Look-ups in named tables: a row name and a column name give one cell, copied from the table.

nef:
         romafu  nibibi  bunug  bimuraz  dok  rif  pez
labi         42      34     80       51   59   42   29
mip          31      34     36       35   19   52   35
tiludo       46      34     42       48   36   40   58
zemozut      46      34     42       58   46   42   49
kogik        33      34     34       30   29   44   48
fut          58      34     56       44   50   49   42
fasapo       32      34     25       21   37   53   36
loridun      32      34     33       57   55   36   52
mesolor      29      34     33       60   59   37   51
mar          40      34     40       37   26   42   54
sase         58      34     48       41   21   27   14
kifitul      41      34     80       52   59   42   29
tek          40      34     42       39   19   46   39
lar          29      34     35       35   18   53   33

tek, bunug => 42
labi, bimuraz => 51
labi, dok => 59
mesolor, rif => 37
mar, romafu => 40
tiludo, rif => 40
fasapo, rif => 53
zemozut, bunug => 42

konuge
|  | vem | zom | rudiva |
|---|---|---|---|
| nade | 127 | 35 | 29 |
| vug | 32 | 255 | 150 |
| zanup | 135 | 121 | 150 |
| fis | 41 | 69 | 95 |
| rusemik | 94 | 86 | 98 |
| vizibi | 233 | 167 | 96 |
| nivosor | 191 | 90 | 116 |
| dat | 144 | 147 | 128 |
| katapa | 190 | 176 | 99 |
| gelep | 153 | 95 | 151 |
| sezib | 215 | 139 | 97 |
| ret | 103 | 145 | 185 |

What is the rudiva of katapa in konuge? 99
What is the zom of nivosor in konuge? 90
What is the rudiva of nade in konuge? 29
What is the zom of zanup in konuge? 121
What is the zom of fis in konuge? 69
What is the zom of katapa in konuge? 176
What is the zom of dat in konuge? 147
What is the vem of nivosor in konuge? 191
What is the zom of nade in konuge? 35
What is the rudiva of ret in konuge? 185
What is the zom of rusemik in konuge? 86
What is the vem of sezib in konuge? 215
What is the vem of rusemik in konuge? 94
What is the rudiva of zanup in konuge? 150
What is the rudiva of nivosor in konuge? 116
What is the vem of gelep in konuge? 153
What is the vem of katapa in konuge? 190
What is the rudiva of rusemik in konuge? 98
What is the rudiva of fis in konuge? 95

kugig
columns: nup, nare, zup
peti: [-11209, 8698, 55246]
tego: [-6699, 11569, 52263]
nataben: [23047, -57596, -23004]
gok: [-12325, 7826, 54434]

gok, zup => 54434
gok, nare => 7826
tego, nare => 11569
peti, nup => -11209
tego, nup => -6699
nataben, nare => -57596
tego, zup => 52263
nataben, zup => -23004
gok, nup => -12325
peti, nare => 8698
nataben, nup => 23047
peti, zup => 55246
Which row has the largest nup? nataben

vivi
|  | taloku | tuli | kegor | lupu | tomate | nisu | meso | lik | mepet | nodofa |
|---|---|---|---|---|---|---|---|---|---|---|
| kitep | 3 | 18 | 7 | -11 | -27 | -19 | 1 | -36 | -51 | -20 |
| mil | -25 | -21 | -30 | -32 | -45 | -39 | -25 | -19 | -26 | -22 |
| kat | -11 | 10 | 16 | -17 | -85 | -25 | 58 | -52 | -70 | -8 |
| bil | -30 | -42 | -26 | -32 | -36 | -33 | -30 | -29 | -39 | -34 |
| vot | -32 | -41 | -24 | -45 | -42 | -11 | -44 | -32 | -29 | -19 |

bil, taloku: -30
bil, nisu: -33
vot, lupu: -45
kat, meso: 58
kat, tuli: 10
kitep, lik: -36
mil, lupu: -32
kat, kegor: 16
Row with the largest meso: kat

niv =
,zetebok,dosaf,muke,nitodo,voz,vemob,nefuzub,malalip,melil,feg
muzuse,6.98,8.74,3.33,7.51,7.70,6.25,7.98,5.12,5.55,2.13
batari,6.36,7.26,4.78,7.25,5.67,7.26,6.72,3.63,7.44,4.85
ked,6.77,7.77,4.24,3.32,6.57,6.97,3.94,3.66,6.88,3.70
ragodan,5.48,4.65,7.61,7.64,4.61,4.99,6.61,7.69,6.47,8.99
dob,6.50,4.74,8.20,6.08,3.13,9.31,4.73,6.33,5.20,9.55
mukefas,4.49,8.05,4.37,5.61,5.92,6.59,4.00,5.13,6.15,3.37

ragodan, dosaf => 4.65
batari, melil => 7.44
batari, malalip => 3.63
mukefas, dosaf => 8.05
batari, zetebok => 6.36
ked, dosaf => 7.77
ragodan, nefuzub => 6.61
ragodan, vemob => 4.99
dob, zetebok => 6.50
dob, nefuzub => 4.73
muzuse, feg => 2.13
muzuse, voz => 7.70
muzuse, muke => 3.33
mukefas, feg => 3.37
dob, feg => 9.55
Row with the largest malalip: ragodan

